Each row has a hidden stage along a path, written after it and counted from one end. A new block has a new path.
[  -7  -11   75  -49  295 -247  -75   59  -96   72  577  175 -130 -121
 -195   39   -9 -227   88  -73 -190  162   93   14  -82   83   90  282
  -42  -85   13   -3 -199  -77   -2 -485  163  181   12    4 -215  448
  233 -259 -182] | 2
[  21   -9  -40  416 -272   42   -7  216 -256 -184 -514  164   98   54
 -146 -156   27  277   36  229   27   64  363   62  112  114  -46 -138
   38   91   15  235   46 -152  126  330 -319 -151  103 -364   97 -542
 -316   47   45] | 23
[-507  238   17 -109  188  -71 -217  350  132  333  255 -113  -94   67
 -136   81   17 -353  163   99 -112  236    9   57  -88  225  226  189
 -350  212  -66   53   44   -7  -56 -485  -32  106  275   67 -236   72
  -99 -106 -177] | 20
[-107  -41   -4  102   87  239 -143  471 -401 -212  387  251   89 -151
 -246  126  211  -96   70 -292 -101  191  323  -56   21  317  173  117
  139   68    1  -12  212  -84   -5 -206  -75   80  185  122   27  398
   70 -123 -192] | 14
[ 231 -244 -428 -175 -267   63   95   50   46  128 -166 -192   54  145
   82 -252 -307  150 -193  235  288   33  -70 -170  319 -133 -397 -196
  171 -152 -150  -94 -177  -97 -253  -81  273  -24 -253   47   88 -179
 -137  -54    7] | 18
[ -59 -103 -248  -37   32  -95   71 -196 -180  171  -15  218  108  -22
 -122   43 -108   77   96  235  106  177  -70  -82  -29  -54 -128   22
 -156   91  -73 -185 -215   19  -30 -219   -1  201 -203 -231 -132 -107
  -77 -222  -32] | 3
[ 160 -119 -185  -36 -141  -45  -47  229   86   31   10 -170  -94  106
   22 -214 -207   -5 -143   79   59    9   80  -34  233   23 -214  -73
  146 -209 -100  138 -105 -162 -148  -94  204 -119   -1   73   46   52
  -70   35  -83] | 20
[-403  226   78 -292   34 -111  -31   68  323  467 -173 -209  -58  253
  -23 -175    3 -108  117  351  371  113 -228  -31   57   68   64  121
 -495  133  -48 -268 -112  -48 -180 -218  -74  217  -97  -84 -194 -478
  -15 -176  -26] | 22
[ 133  -69  350   -8  -82  108   46  376 -335  -32  539  178  -26 -267
 -421  -84  178    8   57 -183    7   70  424 -110   90  320    1  386
  367   13    5  -82 -105 -111 -107 -272  186  135   36   97  175  510
  227 -262 -141] | 16
[ 272 -130 -269 -170   61 -159   98   74  -51   59  211  -63  -43   -3
   -5   44 -248   97 -150  125   15  162 -137  -93   94 -127 -151  -89
   13  -23 -122  -50 -214   17 -132 -226  136  -43 -171   84  -82  -13
 -146  -60 -190] | 1
[ 197   39  -87  182 -135 -430   44   10 -144  183  376 -160 -104 -201
   54 -279 -384  -80  -59  198 -171  -34  136  129  185 -203   22  124
  132 -189   38  451 -279  -33    9 -295  291   -5  -69   47 -203  111
  123 -175 -105] | 31
[-140  -42 -147   46  124   44 -160  145 -399  115  589  246   76 -243
 -151   25   10 -270  137 -139 -215  183  162  -22  -40   96  120  140
   66   -1   38    7   -4  -51    2 -501  109  222   77   18 -182  520
  188 -270 -154] | 10
[ 311   -2 -163   -4 -198 -366   36   36  155  257  -21 -355 -168   75
  216 -450 -415   34 -202  348   35  -75  -87   57  288 -280 -154 -149
   39 -261  -12  283 -302 -126 -115  -70  214 -146 -166  -20 -153 -322
  -44   -7  -49] | 27
[-239   59  189  216  267  -19  -50  130 -388 -131  176  508  104 -124
 -385  153  316  -22  274  -33 -136  288  325   12 -220  254  292  277
 -160  244  101 -120   29  -42  176 -203 -293  262   74 -278 -159  -16
   89 -338  -71] | 4
[ -47   66  216  105   80  -93 -110  380  152 -419 -134  -28 -174  206
  -26   75  147  114  -70 -252  280  -95   90   78  190  371  133   90
 -161 -272 -125  176  185 -158  -25  389 -185 -172  131  172  112  157
   86  261 -229] | 29
[ 126  109  254  216 -190    2   28  318 -133 -227 -390   39    4  100
  -61 -257  174  307  -40   93  291  -46  202   33  221  134  102  -77
  -67  -43   79   43   80 -192   19  478 -379 -109  -31 -189   92 -589
  -45   60  -43] | 26
[  79  -66 -147   98 -147 -150  106   -7  100 -192 -484  -75   11  247
   91 -137 -134  309 -109  181  415  -59  -21   -6  264   -2 -104  -85
 -122 -186 -111   80  -41  -86  -55  357  -79  -57 -226  -51   48 -425
  -59   52   -5] | 30
[ -34   53   74 -247  -15  -78   29  227  296  187 -125 -239 -109  250
  -31 -226  -25   35  -63  215  310   70  -73  -81  172   79  -50   59
 -164  -22  -73 -171 -116 -107 -200  -80   45   41 -118   47  -27 -354
  -15  -95  -50] | 21
[ -52  -33 -120   -5  247  161 -132  371 -131 -485  -53  214   34  155
  -28  328  223  109  -52 -326  206  149  -53  -39   62  273  136 -145
 -249  -71  -97 -147  312  -95  -22  247 -372  -77   86  114   26   83
  -66  197 -285] | 2
[-118 -199 -428 -244   77    3  150 -247   73  188 -366  105  183  264
  -34   -1 -109  208   20  378  372  255 -246 -221   11  -95 -208  -87
 -252  141 -164 -448 -189   58 -138 -146    3  263 -418 -184 -116 -512
 -155 -284   84] | 7
[ 202  169  147  303   62 -125 -137  654 -286 -458  386  -83 -105 -127
   78  -35   50  -12 -156 -329 -144  -11  267  166  233  115  422  -27
   78 -205  119  473  285 -120   83  165 -199 -233  221  322  -77  127
  138  132 -336] | 31
[  83  105   70  -81 -216 -213  -99   90   91  259  171 -255 -209  -36
  141 -237 -218  -78  -85   33  223 -219 -176   87  296   20 -127  -10
 -101 -344  -84  187 -159 -148 -185   24  132 -106   18   71  -16  271
  103  193 -215] | 26
[   1  167  280 -196  -85 -193  -11  237  144  379  264 -253 -199  -17
  -79 -256  -71  -97  -11  161  144  -26  -38    6  156   81    3  186
  -93  -51  -27  -10 -222  -95 -186 -226  127   26   -4   57  -59    8
   82  -78 -156] | 23
[-113 -173  -54  189  273  171   -1  410 -227 -431  -73  386  139  110
 -388  215  291  157   77  -80 -134  397  457 -124 -150  351  176  134
  110  271  -61  -91  170  -24  113  -81 -199   74   65  -50   30 -144
 -145 -255  -24] | 11
[ 140    7  267  432  112 -314   -5  294 -205 -440  287  163 -112 -105
 -208 -126   53    6   15 -141 -216   36  575  144   76  176  274  355
  224 -189  115  465  -13 -149  188  -38   57    2   88   54  -59  198
  293 -219  -85] | 32
[-226 -219 -469   20   78  356  -75  276  -66 -394 -454  196  221  327
  -67  213  126  177  -18  -79  274  252   85 -165   82  255  -66 -202
  -97   70 -188 -204  313  -66  -56  158 -212   24  -15   21  102 -217
 -240   25  -26] | 14
[ 181 -142 -609  -56 -238   61   67  -96 -353  148  -85   24  187 -104
  158   91 -337  211 -118  197  185   78 -311  -86  189 -240 -287 -424
  -84   16 -151  -62  -95   67 -130   25  -70  -79 -187  -92  -31 -138
 -358  128 -176] | 3
[ 157 -124   27   17  -88  401   64  540 -449 -362   57  206  189  -75
 -241  101  273  301  -74 -224  230  161  254 -191  162  289   61  -47
  222  140  -40 -241  237  -49  -98  182 -232   -8  -30  135  241  -43
  -77  -43 -172] | 13
[ 156  -61  -68 -296   66   39   82  136  -92   25  146   11   28   28
   -9   43   16  160 -103  -22  350   93 -248 -162  144   21  -48  -72
 -128  -32  -91 -358  -65   -6 -203  -11  -62   76 -249  115   -8  -40
   32  -41 -218] | 4
[ 135 -148 -129  -80  -11 -170  -57  166  209  102  189 -172 -181  115
  -46 -264 -232 -141 -110   96  -63   49  147  -37  168   24 -208  103
  196 -246  -93  155 -225 -175 -141 -338  399  -26  -13   97  -29  217
   67 -120  -43] | 20
[ 382 -347 -428 -105  153  -27   34  110  112 -414 -181   19  -27  302
  125   -4 -144  225 -284  -62  191  107  -95 -145  205  -50 -239 -270
   86 -322 -158  -99  -22 -139 -120  158   67 -132 -249  120   36  -86
  -57   74 -107] | 3
[ 145  -70    9   77 -170   28  123  181 -563  287  543  173  141 -407
 -343 -169  -68   -4   98  173 -237  225  381 -100    6  -26   -2  215
  369  263   81   -5 -248   31  -24 -542  202  211  -70  -91  -49  104
    7 -469  -36] | 14
[  -1  -14   31  102 -213  396    2  495 -524 -188   75  205  196 -185
 -256  120  220  202   29 -164  174  118  263 -110  143  299   50  -31
  144  206  -35 -113  229  -33  -74  120 -256  -16  109   39  222   48
 -155   18 -188] | 16
[-112  261  387  152 -360 -199   50    1 -344  578  235   53  -29 -377
 -280 -266  -54  -25  238  351   -4  -49  195  106   38   55   15  287
  -55  197   79  133 -339  -30   -5 -235  -24  138   60 -352  -58  -41
  -16 -204  -64] | 24
[ -50   14  -53  140 -152   79  -80  272 -513  216  564  150   83 -379
 -246  -51  -59 -182  125  -10 -270  146  326    3   32   93   36  149
  232  138   42  155  -62  -30  -15 -479  134  108  171  -22  -54  410
    1 -232 -145] | 16
[ 127  134   43  -81 -275 -151   12  104  -59  172   93 -250  -84  -74
  177 -178 -188   93 -115   39  387 -210 -231   49  353  -39  -52  -70
 -139 -250  -67  101  -84  -65 -190  174    1  -81 -105  123    8   55
   79  178 -237] | 29
[  30   34  -16  246 -485 -172   26 -193 -274  378 -119   50   11 -222
  -72 -303 -257   86  110  354   91 -151  111   99  179  -62 -271   13
   29  -77  -23  249 -319 -106  -14   18   56    2  -23 -394   27  -25
 -105   -4   10] | 25
[  75  -23  138  196  -19 -169 -120  308 -133   59  470   41 -166 -173
 -252 -209  -74 -228   46  -16 -370   74  460   78   39  154    4  269
  299 -103   37  355 -171 -180   28 -415  269  -18  222  -13  -43  430
  105 -185  -90] | 20
[ 124 -149   52  371 -240  289   50  346 -637 -315    3  410  219 -229
 -390  -53  204  240   83  -73  -43  140  604  -78   85  248  -20   82
  388  152   60   43   88 -123   81   74 -152   37   73 -197  224   -2
  -75 -190    1] | 16
[ 213 -333 -381 -273  -32  121  224   53  122  -51 -325  -60  145  327
  -34 -206 -106  306 -183  267  406  215  -19 -307  206  -81 -282 -105
  137    3 -133 -409 -145  -52 -231  -74  185  147 -465   44   68 -540
  -75 -304  117] | 14
[ 284 -255 -663  -64 -214   43   36 -119 -339  170   74    9  173 -110
  195  -98 -388  115 -160  166   87   65 -224 -120  228 -306 -313 -388
  118 -129  -99  -36 -152    3 -147 -130  140   -9 -264  -37  -81   -7
 -170  -17 -103] | 7
[ -15 -181 -396  -56  262 -115 -117  170  -40   62  434   37  -43   -7
  -54   83 -200 -215  -42   -8 -326  275   57  -58  -57   10   -9   25
   95  -30 -125  114  -94    5  -36 -548  269   41   33  148 -216  369
  -49 -178 -146] | 9
[ -98 -240 -423  -45  139   -7  -91 -111   -8 -100  -66  205   39  140
  -15  172 -104   -1   10  -37  126  115 -109  -79   24   99 -205  -67
 -125 -170 -205  -94  -42  -59  -63  -94   64   74  -90  -52  -42  294
  -45   12 -100] | 5
[ -54 -241 -116  -62  319  252  -55  442   31 -574 -153  234   51  307
 -203  284  294  187  -75 -302  202  246  159 -186   19  430   53    6
    9  -16 -198 -246  274  -87  -56  157 -164  -14   -6  192  145   88
  -51   15 -142] | 10
[-269  -42  -91  -56 -134  133   49  -20  -40  146 -322  130  154  147
 -188 -111   69  100  148  241  381  125   76 -119   83  144 -136  100
 -159  123  -60 -288  -58  -83 -107  -70  -51  254 -144 -221   35 -313
  -43 -236   90] | 18
[  96  -79  -44  210  280  -39 -145  475 -351 -276  543  245  -55 -198
 -235  229   63 -102  -11 -244 -490  274  341   27 -113  218  215   74
  198   59  -28  261   82  -22  121 -289  -42 -109  260  114  -95  455
  -77  -56 -276] | 6
[ -24  -91 -392  -67   50   11 -108  -43 -160  -40   68  128   57   25
  106  136 -126  -28  -23  -72  171   59 -227  -27  116  -25 -125 -182
 -211 -181 -105  -83   16  -69  -88  -52  -47   41  -66  -12  -94  219
  -25   85 -198] | 2
[ 255 -251 -216 -107  -90   58  102   -9 -267   35  188  137   92 -106
  -88  -61 -106  156  -77   20  165   69   -9 -173  147  -18 -231  -35
  201 -100 -100 -194 -178  -33 -150 -123  162   99 -258    0   59  193
   39 -146  -90] | 8

Each row has a hidden stage along a path, written after it and counted from one end. A new block has a new path.
[ 199  125  249   11  107  202 -292  165  475   -9 -126  152   38 -603
  156 -342  230  218  166  387   70  320 -120    3 -441  189 -278  246
  -38  105  206   23 -474 -230  138   62  -28  -85 -137 -145   80  211
 -267 -190  148] | 22
[ -71   55   68  -18  -52  204  -98  243  200   44 -297   72  -51 -206
  168  -89 -141  -36  194  488  144   -1 -210  133 -240  -95 -122  121
  249   23  190  222 -125 -141  219  299 -189   -9   93  156 -336   33
 -296 -273  142] | 20
[ 195  125  262    3  107  193 -283  143  464  -25 -105  154   42 -618
  138 -367  255  241  148  390   64  330 -102   -3 -434  212 -268  239
  -62   98  195   14 -488 -232  123   36  -27  -68 -144 -146  100  222
 -243 -190  127] | 22
[  41 -171  427 -598   79   98   16 -211   65  -75 -187   59  202  376
   46 -365   59    7  -60  -99 -357 -319  194  189  423  139  -21 -362
   58 -253  -77  261   21  428 -449   42  239   91 -146  -23  -91  171
 -220 -221   33] | 12
[ 109  144   92  -23  -21   83   44  -93  214   59  123  100  187 -430
  -30 -267  649  317  -84  101  -76  134   77  210 -391  236 -116  140
 -195 -212  152  224 -108  -10 -106 -251   30  -22 -279   71   61  112
  -42   21 -335] | 10
[-134   51 -124   -4  -48 -177  320   47 -240   88  403  349  199   -7
  -10  334  225  299  295 -242   68  -37  -39  289   98 -131   15   27
  -80  177 -313 -202  289  183  482   54 -388 -146 -191 -168  261 -222
  -47  234 -354] | 11
[  18   10  157   76 -321   -7   -7 -104 -221 -221  485  143  126 -104
  -69  202   19  231  208 -218 -162  164    7   13  -71   96  106 -178
  -65   35 -193 -129  -59  121  118 -117 -398 -183  -15  -42  284   57
  165   39 -136] | 26
[ 185  151   60 -130  201  -24  -49   -5  513 -323 -153  256  291 -609
  325 -281   48  292   73  167  130  213   -6  185 -345  107 -309  196
    1  139  481   84 -250 -211  333   67  -79  181 -187 -126  -13   23
  -67  -50   19] | 6
[-118  -67  -60  125 -204  -64  153  115 -334   97  442  367   -2   -1
 -124  252  251  343  394 -163   72  136 -124   19   62  -79   97   25
  -25   41 -218 -142  102  129  501   89 -524 -156  -54 -145  377 -154
    2  160 -168] | 26
[  14 -164  419 -564   89   96   11 -216   65  -49 -200   70  168  363
   13 -380  104   -6  -46  -72 -312 -316  212  187  394  147  -43 -311
   43 -244  -93  266   -3  419 -425   29  229   99 -147  -34  -84  156
 -268 -224  -10] | 12
[-184   56  -21  112 -110  -22  164  150 -157  130  391   80   50  -32
  -76  297  138  125  358 -102   51   -9  -60  148  -21  -93   44  119
   33  321 -496 -220  181  141  241  148 -380 -302 -135 -151  129  -78
 -227  159 -252] | 18
[ 174  294  161  -57  223  138 -161  102  568   91 -235  106  188 -519
  167 -172  203   69   66  369   19  120  -31  338 -379   96 -317  260
 -126  192   59  -84 -217 -200   98  -19  116 -120 -160  -92 -126  107
 -361 -137 -144] | 15
[-111  142  -14  -18  -76 -130  253  -40 -162   -8  409  179  249  -42
    8  363   81  169  209 -220  -40  -67   29  348   44  -67   19  -45
 -108  271 -428 -272  233  171  258  -37 -313 -219 -170 -123  146 -132
  -36  169 -401] | 13
[-186   30  194 -492  105   80  177   61  106  -11 -188 -144  121    0
  -26 -412   33   43 -169  533 -109  -61  -15  164  439    1  239  -62
  107   95 -146  -38  176   16 -175  292  -19  127    9  239 -265  225
 -138  -59  -90] | 17
[-348   -7   25 -204  -34  118  174  185  -35   66 -249   -5 -115  -42
  -35 -285    4    0   33  660  183  -59 -136   97  160 -113  152  107
  240    7   39  196   96  -77  173  381 -277  188  133  322 -349   45
 -208 -152  -58] | 20
[ 140 -197 -202   54 -285   16   71  254 -274  261  329  312   47  233
  -24  472  110  198  119 -297 -162  148 -327  -12  123 -212   52 -225
   41 -316 -173   99  129  146  254  -22 -356 -300  -98 -195  174  -76
 -122  105  189] | 25
[ 151  178   61  -99  240  -17   42  -75  537 -223   19  130  279 -712
  193 -441  431  379  -56  137  116  292  106  154 -413  247 -274  306
 -143  119  362   96 -280 -208  101  -96  -19  155 -367 -168   49   62
  -59   94 -189] | 5
[ -42  -92  216 -731  187 -114  300 -166  138 -465  -36   20  401  -81
  213 -565  -52  352 -250  157 -163   16   97  110  560  102  211 -250
  100   42  233   43  137   92 -101  252  -39  387 -164  100  -55  181
  237   70   34] | 6
[-299  -50  133 -347   18   86  180  125  -27  -15 -173   -9  -59  -75
  -48 -452   78  119  -44  644  101   25  -99   12  311  -20  221   32
  174   20   17  110   41  -56   84  359 -230  235   78  269 -201  142
 -102 -110  -11] | 21
[ 195  168   65 -117  215  -24  -42  -24  538 -312  -99  227  296 -664
  298 -324  143  320   37  157  120  254   23  170 -383  148 -310  231
  -44  150  452   68 -277 -224  278   15  -61  170 -241 -148   17   44
  -65   -9  -25] | 6
[-275    1   18  -97  -71  159   80  221   13   75 -293   62 -126  -82
   74 -175  -79  -27  144  606  223  -77 -191  130  -34 -134   24  117
  288  -15  147  272    5  -98  259  381 -287  124  138  288 -386  -16
 -242 -234   31] | 20
[  81 -275  504 -359 -130  226 -277 -193   23 -129 -191   90  -54  318
 -214 -523  141   29  129  -10 -357  -74  190 -160  298  248   66 -246
   99 -391  110  300 -192  349 -392   51   86  135  105   37  107  285
 -210 -293  144] | 28
[-126 -198   77 -314  129  -76  129 -331  176 -282  -95   32   16  139
 -188 -441  171  -76 -202 -185  -37  -32  392  -61  260  167 -131    3
  -22 -119  -32  323 -177  214 -302 -147  -61  384 -226 -293  -98   12
 -387   26 -172] | 3
[  86 -232  548 -607   33  225 -115  -19  112 -133  -88 -138  151  219
  120 -508  -47  106  -19  101 -396 -100   17  -68  430  184  131 -367
  194 -112  -88  154 -109  305 -554  263  172  -29 -115    8  -51  389
 -129 -226  360] | 21
[  96 -278  566 -626    6  196  -84  -88   12 -145  -61    5  145  277
  135 -508   -7  170  -10   20 -384 -109   32  -56  463  205  100 -450
  143 -243    3  223 -167  351 -477  186  138   31 -128  -17   39  312
  -30 -252  356] | 24
[ 180  184  200   27  112  225 -289  203  540   32 -211   41   61 -540
  149 -236  121   75  163  408   34  223 -114   99 -444  114 -274  278
   18  183  116   -7 -334 -223   73  106   25 -146  -83  -83  -89  209
 -383 -191   92] | 19
[ -18  185   55  -60   53  171  -73  190  327   89 -357   66   79 -205
  216   16 -150 -124  141  427   83 -101 -145  359 -246 -117 -207  128
  155   98  105  119  -28 -128  180  205  -51  -74   39  119 -420  -15
 -369 -249  -20] | 16
[ 112   77  187  -44    3  158 -210  127  275  -88 -227  286   36 -380
  213 -189  -39  159  214  383  104  174 -165  101 -280   51 -209   79
   68  -20  357  116 -338 -184  346  139 -165   40   44   12  -41   51
 -121 -274  169] | 25
[ 113  -86  456 -757  150   74   71 -149  144 -149 -144  -20  383  248
  201 -383  -64  119 -147   25 -439 -233   87  266  563  116  108 -443
   59 -101  -55   43  124  321 -434  148  266   46 -151   55 -107  253
  -17 -149   95] | 12
[ -75   25   96  -58  -44  184  -80  227  155   14 -271  148  -51 -220
  201 -135 -120   38  205  486  171   24 -223  116 -206  -70 -121   88
  233  -11  247  238 -182 -140  283  302 -221   33   73  139 -267   14
 -221 -282  177] | 22
[-240   88  136 -526  155   10  292   17   67   13 -220  -44  178   27
   16 -333   32   48 -176  532  -45 -143   -1  326  476  -51  209  -69
   58   96 -126  -57  260   17  -34  263  -36  183   -1  263 -301   97
  -97  -48 -230] | 15
[-225  -42  153 -340  -57   50  132   -2  -79 -126 -167  146  -18  -71
 -138 -477  114  214  -24  585   33  103  -42    7  370   35  285  -27
   80 -121  212   62   49  -65  208  253 -278  344  207  338  -47  123
   96 -102 -100] | 27
[ 107   33   39  -35 -326  -49  134 -222 -113 -328  447    6  344 -112
   88  222   22  213  -78 -377 -276   28   77  175 -186  103   54 -285
  -22 -155   -2  170   97  175 -155 -260 -214 -113 -173   83   28   60
  243   75 -184] | 8
[-334   19   37 -251    2  109  192  171    1   75 -247  -52  -70  -45
  -53 -311   33    3  -14  664  138  -60 -111  126  215 -100  181  104
  208   44  -14  136  142  -74  110  375 -225  177  109  325 -353   75
 -213 -116 -104] | 19
[-337    0   52 -270   -7  105  190  162  -15   50 -238  -49  -80  -40
  -62 -334   29   11  -24  665  133  -50 -106   94  245  -90  199   87
  212   38  -16  133  125  -69  102  375 -234  195  117  322 -331   93
 -197 -116  -82] | 19
[-190  -92  259 -504   39   56  170   36  -44 -130  -81   25   62  -58
   16 -527   57  240 -117  530  -38   76  -71  -13  459   71  267 -146
  106  -20   35   34  -13   -2  -10  298 -173  242   10  208  -55  215
   77  -97   71] | 23
[  90  157   31  -76  180    6  109 -105  442 -151   94   59  249 -640
  127 -435  552  375 -108  102   89  246  132  162 -419  264 -218  286
 -150   23  313  190 -222 -155  -22 -154  -18  133 -404 -100    2   45
  -37  130 -280] | 5
[-102  -22   81   72 -197  -64  117    9 -280  -84  492  266   62 -102
  -58  189  133  317  330 -165   24  141  -42   24   14   28   75  -49
  -57  152 -269 -191  -23  126  348   22 -482 -153  -95 -152  366  -61
   75  109 -161] | 25
[-167  -61   -5  103 -150  -36  169  159 -281   90  475  232   -6  -54
  -53  216  199  293  384 -123  110  106 -124    4   13  -61   57   56
   23  197 -365 -146   41  131  375  147 -489 -222 -158 -208  309  -96
  -91  144 -111] | 22
[  81 -200  444 -636   77   67   11 -221   71 -202 -141   88  256  297
  102 -437   29  123  -54 -122 -363 -243  180  126  439  167   14 -385
   87 -248   57  254    4  407 -393   91  203  147 -148  -11   -7  210
  -95 -192  112] | 10
[ 195  201  121  -48  152   37  -74  -48  451  -77  -14  219  219 -669
   48 -399  551  373  -22  225   31  292   64  152 -417  257 -238  276
 -219   -8  281   50 -266 -173  128 -166   33   79 -251  -73  174  152
 -102   -2 -224] | 9
[-109 -132 -132   92 -176  -33  202  243 -342  246  414  350  -13   92
  -27  326  235  310  355 -169   88   83 -241   35   75 -163   50  -17
   43  -24 -262  -27  118  151  458  143 -481 -235 -150 -198  271 -179
  -96  152  -20] | 24
[ 102 -281  533 -449  -92  215 -225 -177   16 -146 -152   80   21  318
 -105 -516   90   78   83  -21 -382  -89  146 -125  359  240   74 -331
  101 -364   91  279 -187  355 -416   74  111  111   42   17   96  291
 -137 -287  208] | 27
[-290  104   45 -464  142  -17  348   35   16   58 -239   43  147    7
   15 -275   64   63 -150  565   44 -157  -30  375  423 -104  186  -21
   55   61  -56   -5  292  -14  123  261 -104  226   19  298 -320    5
  -85  -39 -291] | 14
[ 292 -144 -318  -50 -214 -153   91   59  -54  -60  252  283  267  135
  -22  455  -20  146 -168 -481 -278  201 -163    9  152 -186   -7 -264
  -26 -320  -36  101  199  115  171 -206 -241 -108 -130 -250  146    9
 -118  191  135] | 8
[ 220  131  259    9   92  178 -249   65  418   33  -27  205   47 -647
   25 -451  514  349   75  359   26  395  -50   -8 -430  296 -224  247
 -195  -39  232   26 -488 -221   92 -109   -7  -32 -183 -119  222  218
 -141 -123  -11] | 25
[ -22  -25 -273   73 -140    6  216  304 -182  444  246  164  103  278
   -8  597  134   32  197 -245  -86 -114 -254  292   88 -315    7  -47
   62  -51 -427  -12  401  190  220   82 -257 -417 -161 -155  -69 -188
 -349  171 -117] | 16
[ 317 -114 -243  -75 -183 -167  -42  -82   76 -172  122  246  193   54
 -229  263   -2   12 -357 -355 -316  314  -10 -109  193  -71  -41 -221
 -162 -326 -102   40   14   41   34 -387 -165   34  -52 -292  190  171
 -251  118   73] | 9
